(in the rows, 128 means zero)
Each row is followed by its class.
[ 41 111 163  86  65  88 136  86 110 120 133 162 142 102 152 198 100 109
 118  83 157 125  98 110  87 114 100 100 127 172 122 127 115 102 138 170
  88 138 146 150  94 106 179 158 153 116 152 103 156  81 180] : Z_652
[137  93 107 140  85  80 110 123 118 149 113 152 103  90 108 134 124 123
 106 127 123 131  90 153 155 146 137 130 114 169 100 121 100  80 201 113
 154 147 159 125 106 122 123 128 158 128 162  97 146 110 113] : Z_652
[137 112 105 147 102 104 126 111 125 144 132 177 111 111 102 138 121 130
 109 122 127 130  78 133 135 138 137 130 105 176 108 128 116  84 208 127
 132 164 167 126 104 109 123 125 176 133 175 122 117 117 133] : Z_216
[ 42 104 163  89  71  80 124  98 116 104 134 168 131 107 147 187 119 112
 127  79 138 114 100 116  97 131  87 112 120 197 118 133 112 101 126 176
 101 133 158 123  90 109 182 156 156 110 179 103 173  84 160] : Z_310
[ 41 103 153  91  67  85 122 100 111  90 127 158 126 103 147 199 131 109
 116  83 138 107  90 107 101 135  84 109 111 199 111 142 120 107 136 177
 108 130 160 129  93 116 178 156 157  97 176  96 171  81 156] : Z_369
[138 113 108 150 105 108 113 118 133 142 130 162 113 108  97 126 136 126
 113 118 121 127  86 129 142 134 129 129 105 177  93 123 121  85 204 116
 143 151 163 121 108 110 116 127 167 127 168 125 118 127 120] : Z_209
[ 68 106 145  87  43  69 107 111 124 125 132 150 123  95 128 212 140 109
 118  66 159 103 107 122 100 127  87 114 147 180  94 123 118 112 140 183
 104 142 140 124  99 100 172 172 150 116 172 101 167  92 148] : Z_535
[ 68 124 146 101 106 103 119 142 121 107 134 169 106 132 178 125  46 118
 169  96 116  80 129 160 161 124 109 133  47 177 153 203 104 105  94 140
 104 138 192 136  94  87 165 109 155 143 155 140 105  99 152] : Z_411
[ 61 106 149  83  45  66 116 109 115 120 130 154 127  96 140 208 128 111
 115  78 150 111 103 123  94 127  91 110 141 175  97 122 113 107 131 185
 107 135 146 118 105 109 174 167 148 104 164 104 169  82 153] : Z_535
[156  99  99 150  98 102 109 125 132 140 131 166 108 102  92 136 135 120
 106 125 117 130  81 135 151 142 127 140 109 172 104 135 118  86 203 124
 138 148 167 124 108  99 125 122 167 122 166 107 138 123 121] : Z_783
[ 42 103 156  97  73  87 126 104 118  93 129 157 127 102 146 203 128 107
 121  88 146 116  92 115 100 138  96 108 115 200 101 136 126  92 143 172
 108 130 160 123  98 116 182 157 155 105 173  95 170  81 163] : Z_509
[ 45 112 162  94  75  86 127  99 113 104 126 166 132 105 147 188 110 110
 117  88 137 117 103 118  96 129  95 111 112 186 123 129 128 102 136 175
  97 136 157 137  91 112 180 156 152 100 171 105 160  74 165] : Z_369
[156  98 101 148  91  77 101 121 123 147 114 156 103  94  94 135 127 129
 109 122 123 123  74 144 141 143 138 136 111 174  89 127 106  79 197 122
 151 144 158 113 102 110 123 131 164 119 166  87 125 112 113] : Z_347
[ 60 122 142  96 101 104 114 143 124 105 138 172 109 131 169 122  43 115
 165  98 109  76 122 160 169 131 118 136  56 182 155 202 125 105 104 140
  97 142 197 136  89  80 170 107 158 135 167 141 112  99 144] : Z_772
[ 68 105 156  87  56  75 120 101 112 117 131 149 123  97 136 203 124 108
 119  74 155 120 103 127  99 121  92 112 140 166 102 129 126 108 144 171
  88 138 139 126  90  96 179 164 146 109 158 107 162  89 167] : Z_337
[ 94 133 141 106 125 114 118 124 116 109 114 171 127 124 162 133  36 116
 173  89 114  89 126 140 151 125 123 129  84 160 151 201 147  77 112 140
  94 142 179 151  88  75 176 105 157 144 152 127  97 101 157] : Z_772
[ 68 129 144 105 114 107 113 129 120 113 129 177 117 128 171 128  34 116
 167  99 113  88 132 146 163 126 120 134  66 168 156 197 125  96 103 143
  97 154 180 139  87  82 174 110 154 147 156 139  95 103 159] : Z_783
[136 110 106 151  97 106 124 117 127 133 131 181 107 112 103 129 123 132
 108 131 128 120  73 128 147 140 132 127  95 193 107 133 114  88 209 123
 134 156 183 126 100 112 121 119 176 128 174 106 116 118 128] : Z_216
[ 65 110 145  88  48  76 119 106 111 117 128 157 121 105 129 215 125 111
 123  76 157 112  97 114  95 131  85 109 140 180  97 128 116 109 137 181
 103 130 142 117  92 104 178 161 146 103 161  95 164  84 159] : Z_216
[102 142 136 114 108 110 106 143 128 117 135 167 113 122 157 130  34 120
 164  98 122  90 121 162 161 124 110 128  69 168 144 192 133 100 106 140
  98 136 178 137 104  85 179 113 158 151 132 121  88 101 164] : Z_369
[ 40 103 154  88  52  85 134  97 108 110 126 159 137 106 147 193 119 115
 114  90 150 122  93 107  81 121  90 101 114 176 122 127 107  95 138 170
  99 129 155 130  88 105 180 154 137 108 155  83 170  78 175] : Z_310
[ 62 108 148  85  52  74 123 107 111 126 123 157 129  97 132 205 113 108
 117  77 154 114 103 123  89 122  82 113 144 169  98 124 124 110 137 177
  98 132 145 127  94 104 180 164 153 102 163 107 162  82 159] : Z_772
[160 105 108 146  85  86 116 127 131 147 118 157  97  99  97 139 146 131
 117 123 128 126  76 142 137 143 138 130 118 159  75 117 105  73 204 119
 156 143 155 102 103 107 119 128 153 119 162 112 133 117 102] : Z_944
[162  95 104 149  85  84  90 125 131 150 120 160 109  88  89 135 145 130
 113 110 138 120  76 140 142 137 125 140 120 163  98 126  95  87 199 127
 149 145 157 122  97  97 121 128 168 138 162 106 117 120 112] : Z_369
[ 65 121 138 102 104 102 116 138 121 101 130 171 110 131 173 123  52 117
 162  99 120  81 119 147 165 136 117 138  59 174 158 203 113 102 103 141
 105 140 191 137  93  93 165 109 151 142 173 129 101  98 146] : Z_369
[ 64 126 142 103 105 105 121 143 121 109 133 170 108 134 176 127  48 121
 169  95 115  77 123 155 158 129 115 135  54 172 154 208 108 104  98 144
 105 143 188 129  95  86 169 106 152 133 171 142 109  94 151] : Z_411
[ 94 137 131 113 113 111 104 146 128 113 131 170 114 123 156 139  45 116
 164  98 121  90 119 156 168 127 111 130  73 170 137 201 127 100 110 140
 101 137 177 132 104  78 179 110 156 154 133 124  94 107 160] : Z_783
[ 50 120 140 100 103 100 118 143 118 115 131 182 111 132 173 117  49 120
 162 100 116  82 128 150 172 129 116 140  59 178 162 199 107 110  99 148
 104 155 186 139  87  88 167 106 152 151 168 145  98  96 144] : Z_783
[ 87 129 144 113 109 112 101 151 135 111 137 158 110 120 156 128  50 116
 166  93 131  89 119 164 165 126 107 130  72 171 143 199 120  91 105 138
 108 141 179 130 103  85 177 111 166 157 143 126  97 109 154] : Z_509
[157  95 104 147  84  86 100 123 130 150 122 159 105  89  91 134 147 128
 111 101 143 112  77 146 151 131 127 138 119 163  95 129  99  83 200 123
 141 147 158 118  96  91 118 126 167 132 162 106 120 126 108] : Z_347
[ 47 103 158  91  73  90 125 101 117  99 124 163 131 101 138 190 123 104
 123  85 139 109  92 116 102 129  86 111 117 194 113 142 125 100 136 170
 103 130 158 131  87 108 180 153 162 104 165  97 167  81 161] : Z_772
[144 116 106 151  98 107 117 125 122 151 128 151 107 105 101 142 129 131
 109 116 124 128  89 124 144 137 129 129 114 168  90 131 117  95 199 113
 145 158 156 122 110 111 122 124 173 125 178 136 123 124 123] : Z_652
[141 114 113 156 101 113 121 128 138 132 126 147 110 112  93 131 160 136
 117 118 124 125  77 117 138 135 127 127  99 184  87 132 117  89 199 106
 149 160 164 115 102 109 108 128 167 133 179 126 113 135 110] : Z_347
[ 43 109 158  89  57  84 138 105 112 115 131 166 134 100 149 195 108 108
 111  99 156 129 104 119  89 122  89 106 120 171 114 121 111 105 139 172
  92 144 148 137  99 108 180 157 146 111 143  94 158  84 173] : Z_783
[152  93 105 150  88  88 100 120 131 146 118 151 107  90  85 142 156 124
 105 104 140 113  72 143 142 132 125 133 122 163  99 135 104  83 201 128
 143 144 157 120  96  97 120 131 170 135 151  95 121 125 109] : Z_347
[ 28 100 150  93  61  82 125 108 117  98 127 167 128 104 146 194 128 104
 121  83 144 111  92 106 100 136  95 108 108 200 110 140 124 102 138 176
 106 127 164 117  96 111 175 154 149 106 177 101 164  78 155] : Z_209
[ 33 113 163  87  62  90 140  95 109 127 130 160 139 106 149 194  95 113
 110  95 154 128 106 120  88 114  99  99 120 170 125 125 114 107 139 168
  86 146 150 152  97 108 182 156 153 115 148 100 151  77 180] : Z_652
[ 25  99 161  86  57  84 137 102 118 108 130 164 139 105 149 186 121 111
 109  99 149 124  95 116  89 120  93 105 111 179 126 134 112 107 137 173
  97 142 154 145  92 107 176 157 144 112 149  91 160  80 163] : Z_783
[153  98  95 148  91  80 105 129 125 147 120 164 100  90 100 130 129 116
 113 121 132 134  83 151 154 148 136 139 119 161  94 118  95  68 201 120
 161 131 152 101 111 118 120 125 152 125 160 101 135 116 109] : Z_209
[ 42 111 157  89  62  86 142  94 113 119 127 165 136 105 148 192 107 109
 109  96 154 118  94 115  77 116  99 101 120 162 122 123 124 100 142 172
  89 141 152 145  89 101 182 154 149 106 153 101 151  77 171] : Z_944
[ 57 116 166  88  66  88 136  85 110 115 130 167 136 111 150 196  96 109
 119  86 160 125 105 117  74 122 104 100 129 165 120 119 128 101 144 177
  85 145 145 138  86 104 180 157 143 109 145 100 153  78 179] : Z_216
[138 100 106 147  91  89 118 110 126 138 117 167 108  99 104 133 125 132
 114 120 120 125  77 134 136 140 134 126 110 186 101 126 111  73 209 121
 152 151 169 114  90 110 127 131 162 128 179 100 140 120 113] : Z_310
[155  96 110 141  84  81 106 127 128 155 119 156 108  89  99 135 132 125
 108 104 130 118  83 157 144 141 129 138 120 162  95 124 106  79 192 126
 149 150 159 105  98 106 123 132 167 115 165 105 133 115  93] : Z_347
[ 48 107 149  89  58  74 118 104 117 128 122 158 134 102 128 212 116 112
 119  81 148 116 107 115  94 126  88 112 140 181 102 128 125 116 140 176
  99 147 148 131  93  99 181 167 155 117 167 104 153  88 162] : Z_783
[ 46 107 163  88  62  88 134 100 108 113 125 152 143 100 146 199 108 113
 118  98 150 128  98 113  80 120 100 101 120 171 112 127 119  89 138 168
  95 133 147 143  91 109 184 157 143 106 146  85 155  76 177] : Z_509
[ 39 109 163  84  59  85 135 100 109 117 131 155 139 104 152 197  97 116
 116  91 151 123 101 121  86 117 101 105 118 171 116 123 114  98 134 168
  91 140 150 143  88 103 184 156 146 105 159 100 150  79 174] : Z_509
[ 68 125 135 105 104 103 121 143 113 104 127 171 106 128 173 118  53 117
 159  98 119  85 125 150 170 131 114 138  51 175 160 207 110 105 104 146
 109 147 190 132  94  95 167 106 151 142 170 139 104  95 151] : Z_369
[153  99 101 142  91  80 114 120 122 145 110 163 102  94 100 140 126 126
 108 124 118 120  75 142 139 139 140 130 114 169  92 128 109  71 205 128
 148 139 165 112 102  99 125 125 158 121 167 105 134 112 109] : Z_944
[143  93 104 147  90  82  97 113 126 144 113 160 108  92  89 136 148 135
 107 108 136 113  65 136 136 128 133 132 116 173 100 132  99  90 202 132
 141 153 161 123  95  94 121 132 171 140 167 102 112 122 114] : Z_347
[155 115  99 150 104 111 114 118 138 142 126 163 118 102  92 149 132 126
 102 115 122 116  80 115 136 136 132 130 109 188 101 141 129  77 207 119
 144 150 168 127 109 104 124 128 181 129 176 105 122 127 129] : Z_535
[ 80 126 140 109  99 113 109 148 123 112 125 164 108 122 156 135  56 118
 166  92 126  81 110 140 165 127 109 123  68 186 146 216 121 103 108 142
 104 134 190 132  99  79 175 105 158 160 149 130 104  99 159] : Z_652
[ 65 124 141 107 104 100 113 140 120 112 126 172 113 128 168 115  54 117
 158  96 120  79 126 145 167 128 106 138  59 182 154 201 114 101 104 143
 108 145 195 134  96  92 164 109 158 144 173 138  96  98 145] : Z_369
[ 91 137 154 107 129 124 133 119 122 115 117 173 124 126 161 128  30 114
 169  91 119  98 136 154 152 118 131 126  87 154 158 196 157  80 119 140
  73 144 171 158  86  71 176 110 153 145 133 132  89 104 169] : Z_337
[132  99 103 144  84  86  99 121 129 145 122 169 106  95  94 133 138 126
 112 115 134 116  71 139 146 133 131 131 105 172 100 130 101  80 206 123
 142 141 164 121  97  96 124 128 162 137 159 109 117 117 123] : Z_209
[154  97 103 150  92  85 109 115 127 149 119 162 102  90  95 131 132 126
 111 111 123 113  73 149 144 135 131 136 118 177  92 131 103  76 202 128
 149 153 161 106  97 110 119 132 170 122 172  99 125 122 104] : Z_347
[ 78 134 130 114 106 109 106 147 130 106 129 171 109 121 154 130  44 113
 167  94 123  80 108 149 170 129 108 127  64 187 141 207 127  99 108 139
 107 128 187 125 100  82 174 110 164 147 148 128  92 109 149] : Z_209
[ 99 132 145 115 107 108 108 147 131 110 137 159 112 122 156 142  52 121
 170  91 123  84 117 164 157 124 105 126  65 173 138 200 128 100 104 135
  98 129 180 138 103  79 172 116 157 147 132 120 102 102 156] : Z_411
[145 104 110 147  97  92 116 116 130 137 128 175 104 103 104 129 120 125
 116 123 127 121  76 149 148 147 136 133 104 186 103 130 108  73 204 123
 147 152 169 114  98 116 122 126 168 126 163 100 130 114 114] : Z_216
[ 52 103 146  82  45  64 115 110 113 129 135 145 123  94 130 211 135 111
 111  70 154 111 101 132 107 123  86 116 152 175  94 125 119 123 138 176
  99 135 141 119  98 102 177 172 150 102 172 114 169  92 148] : Z_337
[156 100 100 147  78  88 106 118 132 145 118 166 106 100  91 147 154 134
 114 111 142 115  68 124 124 129 134 126 114 177  91 134 100  86 213 134
 146 158 159 123  98  87 116 131 164 148 163 110 122 116 123] : Z_535
[ 31 104 159  84  61  79 139 102 112 110 128 164 128  98 149 188 119 110
 106  93 151 110  91 114  95 119  91 106 109 188 120 132 112 106 130 170
 104 131 163 138  92 111 177 155 156 102 166 103 161  84 155] : Z_944
[ 92 128 137 117 113 109 103 141 129 117 127 166 119 117 158 130  50 113
 168  97 123  97 123 153 167 126 113 131  78 167 144 197 130  95 110 135
 104 145 175 140 101  78 175 109 154 162 140 129  97 109 154] : Z_783
[ 34 104 151  91  75  84 125 100 112  98 124 161 128 110 142 198 124 112
 115  89 135 118  99 115  97 135  90 104 112 196 114 136 121 103 137 170
 111 127 160 120  98 114 184 155 158 105 174  92 177  80 169] : Z_310
[ 43 100 152  93  60  82 121 101 121  98 131 165 132  96 146 199 134 107
 118  86 145 104  89 110 100 135  90 106 121 201 105 132 121 104 135 177
 112 139 157 121  98 116 174 161 164 105 175 101 169  84 156] : Z_535
[ 70 108 156  92  61  74 115  99 114 120 125 151 134  97 125 204 120 111
 123  75 152 123 105 116  93 121  84 110 142 173 104 126 117  97 133 168
  98 123 143 128  91 100 182 166 147 115 157  95 161  95 168] : Z_310
[ 92 125 139 102  91 113 112 152 128 116 136 169 112 122 151 129  47 115
 166  95 118  84 114 158 162 125 105 127  73 174 139 196 134  97 108 136
  98 124 190 131  96  78 174 109 158 140 130 120 109 100 152] : Z_772
[163  93 106 144  78  90  94 128 129 150 127 146 103  92  90 141 149 123
 113 106 136 126  78 142 152 139 128 135 123 155 100 135  98  85 195 119
 144 140 150 124 106  90 127 122 161 136 153 105 143 120 123] : Z_652
[152  91 103 145  86  92 105 118 128 146 116 157 108  90  82 142 152 126
 109 107 137 122  72 129 148 128 127 134 121 175 104 138 110  81 210 119
 143 140 159 125  91  86 121 128 169 141 157 107 129 125 125] : Z_337
[ 80 127 133 115 108 108 112 145 126 109 126 173 114 122 157 138  46 119
 164 104 121  90 113 148 159 129 117 126  69 179 145 203 133 104 115 140
 101 142 186 138  95  79 174 110 152 162 144 124  88 102 158] : Z_783
[ 42 103 168  89  71  85 124 107 116 106 131 157 130 104 143 200 120 111
 125  85 144 114 104 124  94 128  94 109 119 186 108 135 122 101 134 178
  95 137 153 128  91 105 181 157 157 109 171 103 157  77 163] : Z_509
[ 60 123 137 101 107 104 116 143 115 102 126 174 108 129 169 114  57 107
 163  89 120  82 126 145 168 128 114 134  49 179 156 207 113  98 106 145
 104 142 192 127  95  87 166 106 147 146 159 141 104 100 152] : Z_209
[124 108 109 153 102 105 115 113 133 136 124 175 117 109  95 139 133 136
 112 134 118 121  69 113 137 134 131 127  93 197 102 133 120  89 207 116
 139 160 179 132  93 104 123 127 174 137 174 107 108 117 134] : Z_783
[ 58 105 147  84  49  71 115 115 112 120 129 152 125  97 133 201 135 102
 121  69 155 113 102 122 101 129  82 113 138 169  99 132 114 109 130 177
 107 124 147 117 101 104 177 160 145 101 162 111 170  86 149] : Z_209
[150  94 107 143  83  87 102 121 127 147 122 163 105  98  89 141 145 129
 112 109 145 118  80 143 142 136 125 133 121 164 105 129  96  85 200 130
 143 148 156 122  95 100 116 128 165 144 150 103 121 120 114] : Z_216
[ 59 105 154  90  51  74 123 108 115 119 133 150 128  92 135 201 131 108
 119  80 161 121  98 126 106 123  85 113 146 175 102 127 122 105 138 174
 100 132 144 115  99 106 180 166 147 104 159 107 171  88 158] : Z_337
[147  96 104 138  94  88 114 115 121 145 109 167 108  91 100 134 118 124
 112 124 117 123  77 145 133 140 139 131 118 164  99 125 113  71 207 120
 149 142 160 120  95 110 125 128 163 120 157  99 135 111 117] : Z_772
[ 28 107 155  84  53  87 131 100 113 112 134 165 140 102 152 182 115 108
 117  85 153 116  96 110  99 116  91 105 108 178 125 128 109 106 135 168
  94 140 157 141  89 105 175 153 151 108 161 100 152  85 164] : Z_209
[ 30 101 164  84  70  83 132 101 111 106 127 161 130 104 150 189 121 108
 114  81 138 117  98 124  95 130  98 110 124 186 117 134 128 109 134 179
  92 141 156 123  95 114 180 158 152 101 169 110 168  75 165] : Z_337
[ 69 122 150  95  99 101 124 144 116 104 132 168 109 134 185 125  47 121
 170  92 119  79 129 154 155 132 116 134  50 170 151 205 113 105  96 143
 101 143 193 136  96  84 168 107 149 132 160 142 117  95 146] : Z_411
[ 57 102 141  86  50  66 113 107 108 120 132 144 128 101 134 211 125 112
 116  80 145 122 104 123  98 132  86 112 140 171  94 123 110 111 132 168
 108 124 143 120 100 108 182 165 143 105 171  97 174  89 159] : Z_310
[ 80 122 139 101 105 109 127 137 118  98 118 167 120 124 157 130  64 117
 171  92 123  89 106 132 162 131 121 132  73 177 154 215 136  80 104 140
 103 126 187 140  86  76 174 109 146 140 144 117 101 101 148] : Z_337
[ 61 118 148  99  98 101 114 139 116 108 129 167 107 132 167 116  50 121
 163  87 114  81 134 148 162 125 113 131  57 177 163 208 111 103 101 143
 101 146 191 137  81  80 170 106 153 147 167 134 111 104 147] : Z_310
[155 117 120 156 107 115 123 111 134 140 136 158 115 112 101 139 132 138
 118 118 128 124  81 120 123 128 130 127 106 169 100 134 121  87 205 122
 133 157 159 134  98 103 119 130 173 124 164 118 115 126 126] : Z_411
[ 67 127 143  98  90 106 122 141 123 116 140 177 107 138 167 127  45 117
 164  90 117  75 127 155 171 135 112 135  60 190 148 196 123 108 101 145
  99 146 194 128  85  84 169 108 159 132 166 141 106  97 147] : Z_216
[ 87 136 156 103 116 115 131 130 117 110 117 176 124 135 171 126  31 113
 172  96 124  97 136 149 142 135 128 125  79 158 159 191 147  83 106 151
  85 143 177 147  91  80 175 104 141 135 135 129 104  88 160] : Z_216
[151  91 111 136  83  83 108 131 125 150 120 156 108  92  95 141 126 128
 117 116 124 125  80 146 137 146 141 136 121 165  91 127 111  68 199 120
 151 138 158 117  97 100 128 128 158 119 166 105 134 112 108] : Z_509
[148 100 107 142  87  88 116 117 124 138 122 162 107  97 112 138 123 133
 118 120 119 115  69 145 132 141 136 127 107 165  93 135 104  75 203 119
 151 145 160 119  98 109 128 127 161 111 158  96 136 111 115] : Z_411
[ 45 114 161  89  62  90 140  92 114 115 135 168 134 111 148 187 105 110
 116  90 153 122 100 123  87 120  98 105 117 173 126 122 118 100 135 171
  90 141 151 140  88 109 177 154 145 105 152  96 152  77 175] : Z_216
[ 86 137 157 103 118 115 131 127 117 113 121 168 132 129 173 136  31 123
 176  90 124  92 132 146 134 120 124 125  81 142 158 199 141  86  99 151
  84 141 175 152  93  73 178 112 148 133 137 134  92  96 158] : Z_411
[146  97 106 144  81  87 102 119 129 147 126 165 103  99  91 142 139 128
 110 113 139 120  76 139 140 140 130 133 117 173 101 123 101  82 201 126
 146 143 156 120  94  99 124 128 162 136 155 102 125 117 121] : Z_216
[ 86 133 140 109 112 109 110 147 132 111 129 170 112 121 162 128  46 115
 160  94 131  78 120 155 156 128 116 128  70 187 150 203 126  97 106 149
 109 141 184 129 107  90 172 116 158 161 142 125  97 104 150] : Z_535
[ 79 124 137 107  95 113 113 150 128 106 130 164 107 122 156 133  67 116
 164  94 127  83 105 147 165 127 110 126  68 185 142 213 131 101 114 141
  99 130 189 125  97  78 175 111 153 149 140 122 110 100 158] : Z_337
[135  92 111 138  79  84 103 126 130 152 129 163 103  93  89 132 138 128
 106 111 131 115  81 161 148 132 125 135 117 168  99 121 107  88 206 126
 138 147 164 129  93  96 123 131 168 131 154 113 126 115 109] : Z_772
[150 115 109 151  96 105 126 119 128 151 132 170 111 107 104 142 116 131
 118 128 123 136  80 126 142 139 137 127 115 177  90 122 119  85 203 117
 135 150 168 122 112 110 123 125 175 124 175 124 126 117 129] : Z_652
[ 65 120 147  98  95  98 115 143 118 113 131 170 107 132 175 114  55 120
 161  92 119  80 124 157 166 129 119 136  48 176 151 203 111 106  99 144
  98 159 193 131  86  84 169 107 156 143 170 139 100  92 146] : Z_347
[ 42 116 161  89  68  88 135  97 112 111 129 167 136 107 148 192 104 106
 118  90 151 121 103 115  85 120 103 103 116 166 124 129 123  97 140 170
  86 134 150 141  90 106 179 155 143 108 148  97 150  79 174] : Z_209
[ 46 107 158  93  73  85 130 102 108 110 123 161 125 100 144 204 110 107
 118  84 140 120 106 118 103 129  99 105 120 192 108 135 124 109 138 170
  95 130 151 134  99 113 178 154 153 110 171 105 165  76 172] : Z_652
[ 50 101 151  91  67  87 121 106 115 103 119 162 130 105 132 206 133 107
 123  82 141 113  94 108  93 136  84 110 129 188 105 142 121 103 138 181
 106 132 145 125  93 101 182 154 149 107 156  92 172  79 161] : Z_783
[161  99 101 150  95  87 112 124 126 147 114 154 105  89  94 147 131 130
 116 113 120 120  82 152 146 140 132 135 117 164  92 133 108  70 200 113
 157 133 154 120  98 109 121 130 162 121 159  96 128 119 105] : Z_411
[ 65 110 146  91  61  76 120 109 114 125 123 156 125  96 134 206 103 109
 121  86 147 118 109 134  99 127  89 116 134 168  97 125 123 109 134 170
  98 132 142 127  96 105 181 162 157 104 162 104 157  84 161] : Z_772
[150  95  96 144  89  83 108 123 124 141 117 158 102  92  94 137 133 119
 110 111 128 126  80 146 146 142 132 134 120 163  97 130 103  73 205 124
 153 137 153 113 104 109 119 129 156 126 159  97 134 122 104] : Z_209
[149  96 103 143  88  83 112 127 129 145 122 157 107  92 105 148 129 129
 116 118 117 122  77 157 138 145 135 133 114 159  87 128 103  70 198 115
 151 134 151 114 106 109 126 132 155 119 158  98 135 113 108] : Z_411
[ 41 112 162  92  57  83 143  96 112 117 133 163 134 104 154 195 101 121
 117  94 151 118  99 126  80 111  93 100 116 169 119 118 109 106 135 174
  91 137 150 143  91 107 175 160 146  98 146  97 151  78 168] : Z_411
